Here is a tiny trained network, its code and every weight. The questions are about switching its units off for an input and a class, where a switched-off unit gives its printed mean instead of its output.

import numpy as np


def w(rows, s, z=0):
    codes = np.array(rows[::2]) - 128.0
    scale = np.full(codes.shape[1], s)
    scale[-1] = z or s
    return codes * scale


def f(y):
    return y / 2 * (1 + np.tanh(0.7978845608 * (y + 0.044715 * y**3)))


def log_softmax(a):
    a = a - a.max(-1, keepdims=True)
    return a - np.log(np.exp(a).sum(-1, keepdims=True))


def net(x, mask):
    res = np.array(x, float).reshape(1, 7) / 4 @ E
    y = f(res @ A[0][:, :-1].T + A[0][:, -1])
    res = res + np.where(mask, y, B[0][:, -1]) @ B[0][:, :-1]
    return log_softmax(res[-1] @ U[:, :-1].T + U[:, -1])


A, B = {}, {}
E = w([
[20,102,69,113,225,86,198,125,141,131,115],'x0',
[135,125,147,128,141,116,131,108,147,160,151],'x1',
[134,117,119,159,130,143,134,136,100,79,95],'x2',
[128,132,112,132,133,137,117,137,123,136,131],'x3',
[128,108,153,184,111,175,198,253,193,108,173],'x4',
[198,222,100,139,109,50,207,141,81,94,221],'x5',
[114,101,165,127,79,97,159,99,133,115,135],'x6',
],0.013)
A[0] = w([
[118,110,69,64,203,37,168,59,117,92,108,157],'neuron 1',
[163,221,160,193,107,110,178,156,151,83,243,159],'neuron 2',
[3,91,58,119,233,46,192,141,143,108,133,196],'neuron 3',
[162,69,176,114,90,214,90,142,179,111,138,213],'neuron 4',
[70,117,97,126,140,121,34,104,89,116,88,201],'neuron 5',
[140,147,48,146,144,181,97,100,123,179,217,182],'neuron 6',
[215,175,147,59,138,88,111,53,36,143,61,255],'neuron 7',
[116,135,174,134,110,183,188,251,201,97,159,191],'neuron 8',
[58,64,142,114,140,122,58,77,132,149,68,242],'neuron 9',
[58,80,139,151,145,206,185,187,195,150,103,124],'neuron 10',
[107,219,76,105,126,80,210,125,83,105,142,138],'neuron 11',
],0.0083,0.0069)
B[0] = w([
[118,159,62,95,174,134,124,58,94,153,130,205],'neuron 1',
[181,121,99,145,108,92,125,180,85,141,178,217],'neuron 2',
[90,122,111,198,253,71,153,83,128,129,71,251],'neuron 3',
[133,103,214,119,100,168,75,182,178,134,118,201],'neuron 4',
[138,83,140,98,107,150,118,92,148,96,80,198],'neuron 5',
[106,160,129,122,102,144,136,130,128,121,133,154],'neuron 6',
[83,178,118,54,55,139,115,94,96,93,161,218],'neuron 7',
[127,129,157,196,196,158,159,184,167,176,207,221],'neuron 8',
[88,84,119,36,135,161,117,130,154,151,88,229],'neuron 9',
[111,108,141,164,123,40,149,143,205,119,95,202],'neuron 10',
[224,139,62,141,155,126,110,68,117,158,186,197],'neuron 11',
],0.012,0.02)
U = w([
[104,104,162,36,82,187,35,111,145,112,115,182],'0',
[71,83,81,75,173,153,167,70,135,184,21,128],'1',
[167,75,188,157,132,191,75,193,205,179,121,111],'2',
[28,99,142,153,177,40,201,197,189,133,66,101],'3',
[138,225,76,105,2,122,129,88,96,60,190,175],'4',
[155,154,48,114,191,103,133,40,57,156,146,98],'5',
[186,139,126,150,120,133,157,234,73,161,203,208],'6',
[171,121,68,208,194,86,226,131,115,180,169,4],'7',
],0.0078,0.0033)

Each question gives the input, the list of numbers given to net, and the class t.
The units are the neurons (one row each of A and B). Each row of codes is followed by its name. A weight is (code - 128) times the scale printed after its matrix; where a second scale follows, it is the last column's (A, B and U).
mask holds one flag per neuron, in row order. A switched-off neuron (its flag False) gives its mean, the last column of its row in B, instead of its output. The means were averaged over made-up inputs and are rounded, as every weight is.
A unit's drop is (log p(t) with every unit on - log p(t) with that unit switched off) / (log p(t) with every unit on - log p(t) with every unit switched off).
The circuit of an input: a set's keep is (log p(t) with only the set's units on - log p(t) with every unit switched off) / (log p(t) with every unit on - log p(t) with every unit switched off). Starting from all 11 units, units are removed one at a time, each time the one whose removal leaves the highest keep (on an exact tie, the one counted first), for as long as the keep stays at least 0.8.
circuit, biggest first: the units of the circuit, biggest drop first
unit that matters most: the unit with the biggest drop
k most important neurons: the k neurons with the biggest drops, biggest first
drop of u: that unit's drop, to one decimal
input [8,-6,-4,-4,0,8,-7], class 5: circuit, biggest first : [neuron 1]
input [0,-6,1,1,3,-7,-4], class 2: 2 most important neurons : [neuron 3; neuron 4]
input [0,-3,2,1,-1,-7,3], class 0: 3 most important neurons : [neuron 3; neuron 4; neuron 8]
input [-2,-8,5,0,0,2,7], class 4: 2 most important neurons : [neuron 3; neuron 8]
input [3,3,7,2,1,1,3], class 7: 4 most important neurons : [neuron 7; neuron 9; neuron 4; neuron 5]
input [-3,-8,8,-5,6,2,-8], class 6: 2 most important neurons : [neuron 2; neuron 3]
input [4,7,-1,-7,7,1,-3], class 7: 3 most important neurons : [neuron 8; neuron 9; neuron 2]
input [0,8,-3,-5,0,7,2], class 4: 2 most important neurons : [neuron 3; neuron 8]
input [0,-6,1,-1,1,3,-8], class 6: 3 most important neurons : [neuron 3; neuron 1; neuron 10]
input [8,7,2,-5,0,7,-1], class 5: 2 most important neurons : [neuron 1; neuron 8]
input [-3,-6,-2,7,-4,0,-4], class 0: 3 most important neurons : [neuron 2; neuron 11; neuron 5]
input [-5,6,7,3,-8,1,6], class 4: 2 most important neurons : [neuron 7; neuron 4]
input [3,5,1,5,4,1,2], class 7: 2 most important neurons : [neuron 9; neuron 4]
input [-3,7,4,1,-8,8,-8], class 4: unit that matters most : neuron 7
input [-2,-5,8,-1,5,5,-7], class 6: drop of neuron 3 : 0.9
input [-1,3,5,-5,-1,-4,-6], class 0: drop of neuron 3 : 0.5
input [-7,4,-5,8,-6,5,-8], class 4: drop of neuron 2 : 0.0
